Below are the code and all the weights of a small trained network. Each question names an input and a class and asks about switching units off, where a switched-off unit gives its printed mean instead of its output.

import numpy as np


def w(rows, s, z=0):
    codes = np.array(rows[::2]) - 128.0
    scale = np.full(codes.shape[1], s)
    scale[-1] = z or s
    return codes * scale


def f(y):
    return y / 2 * (1 + np.tanh(0.7978845608 * (y + 0.044715 * y**3)))


def log_softmax(a):
    a = a - a.max(-1, keepdims=True)
    return a - np.log(np.exp(a).sum(-1, keepdims=True))


def net(x, mask):
    res = np.array(x, float).reshape(1, 3) / 4 @ E
    y = f(res @ A[0][:, :-1].T + A[0][:, -1])
    res = res + np.where(mask, y, B[0][:, -1]) @ B[0][:, :-1]
    return log_softmax(res[-1] @ U[:, :-1].T + U[:, -1])


A, B = {}, {}
E = w([
[176,132,46,123,64,163,126,252,165,151,175,153],'x0',
[101,81,110,152,73,147,119,81,158,98,194,78],'x1',
[115,167,148,139,85,78,172,127,174,67,150,56],'x2',
],0.014)
A[0] = w([
[132,155,148,183,88,169,113,7,132,70,225,79,185],'neuron 0',
[87,72,106,141,90,156,138,100,187,70,240,70,252],'neuron 1',
[135,154,186,192,64,77,211,144,184,118,184,129,234],'neuron 2',
[171,91,84,141,121,209,77,143,178,191,150,208,237],'neuron 3',
[157,197,139,117,107,77,132,190,186,116,85,153,177],'neuron 4',
[171,159,118,113,167,33,192,169,121,123,51,176,211],'neuron 5',
[98,194,98,203,102,70,194,220,173,46,212,74,226],'neuron 6',
[76,90,128,125,132,230,64,96,157,134,120,240,212],'neuron 7',
[192,82,135,53,95,183,45,189,100,183,187,143,202],'neuron 8',
[154,126,49,102,138,159,130,254,119,118,126,164,227],'neuron 9',
],0.0084,0.0035)
B[0] = w([
[169,91,109,167,123,138,91,78,68,113,211,1,231],'neuron 0',
[199,131,77,121,204,69,94,216,210,127,207,40,234],'neuron 1',
[61,144,154,106,141,84,79,84,149,88,174,72,213],'neuron 2',
[213,126,107,189,230,114,81,25,113,193,156,177,222],'neuron 3',
[12,206,198,84,174,186,136,194,168,125,106,103,194],'neuron 4',
[91,196,172,41,196,195,171,183,159,145,20,114,228],'neuron 5',
[134,138,59,97,175,137,50,164,158,23,158,67,249],'neuron 6',
[170,112,118,225,128,137,44,60,99,135,108,177,203],'neuron 7',
[210,174,92,170,167,198,98,207,75,213,192,155,214],'neuron 8',
[157,117,171,167,229,159,54,180,114,88,65,125,243],'neuron 9',
],0.0073,0.014)
U = w([
[79,151,126,100,97,83,118,139,203,38,189,39,132],'0',
[113,75,92,147,75,87,247,194,140,166,169,186,4],'1',
[178,147,86,199,103,166,101,89,121,214,162,160,19],'2',
[223,120,155,194,202,139,60,120,115,154,162,92,208],'3',
[57,221,214,82,195,169,158,156,119,130,2,164,226],'4',
[110,49,156,156,38,112,217,212,186,204,159,165,4],'5',
[62,68,207,203,118,102,79,19,51,68,75,138,140],'6',
],0.0078,0.0038)

Each question gives the input, the list of numbers given to net, and the class t.
The units are the neurons (one row each of A and B). Each row of codes is followed by its name. A weight is (code - 128) times the scale printed after its matrix; where a second scale follows, it is the last column's (A, B and U).
mask holds one flag per neuron, in row order. A switched-off neuron (its flag False) gives its mean, the last column of its row in B, instead of its output. The means were averaged over made-up inputs and are rounded, as every weight is.
A unit's drop is (log p(t) with every unit on - log p(t) with that unit switched off) / (log p(t) with every unit on - log p(t) with every unit switched off).
The circuit of an input: a set's keep is (log p(t) with only the set's units on - log p(t) with every unit switched off) / (log p(t) with every unit on - log p(t) with every unit switched off). Starting from all 10 units, units are removed one at a time, each time the one whose removal leaves the highest keep (on an exact tie, the one counted first), for as long as the keep stays at least 0.8.
circuit, biggest first: the units of the circuit, biggest drop first
most important unit: the unit with the biggest drop
top k neurons: the k neurons with the biggest drops, biggest first
drop when u is switched off: that unit's drop, to one decimal
input [-6,-6,-8], class 4: circuit, biggest first => (neuron 5)
input [-1,4,0], class 0: top 4 neurons => (neuron 3; neuron 8; neuron 9; neuron 7)
input [-7,2,0], class 6: circuit, biggest first => (neuron 8; neuron 1)
input [8,-7,2], class 4: top 2 neurons => (neuron 4; neuron 5)
input [-5,3,-7], class 6: circuit, biggest first => (neuron 1; neuron 8)
input [-3,5,1], class 0: top 4 neurons => (neuron 3; neuron 8; neuron 9; neuron 7)
input [-2,1,-2], class 6: top 2 neurons => (neuron 1; neuron 8)
input [7,-6,1], class 4: top 2 neurons => (neuron 4; neuron 5)
input [-7,-4,-6], class 4: top 2 neurons => (neuron 0; neuron 5)
input [-5,1,-7], class 6: top 2 neurons => (neuron 1; neuron 8)
input [3,6,2], class 0: drop when neuron 7 is switched off => 0.0
input [-4,0,4], class 0: drop when neuron 3 is switched off => 0.1
input [-6,-3,5], class 4: drop when neuron 7 is switched off => 0.2
input [6,-4,3], class 4: most important unit => neuron 4
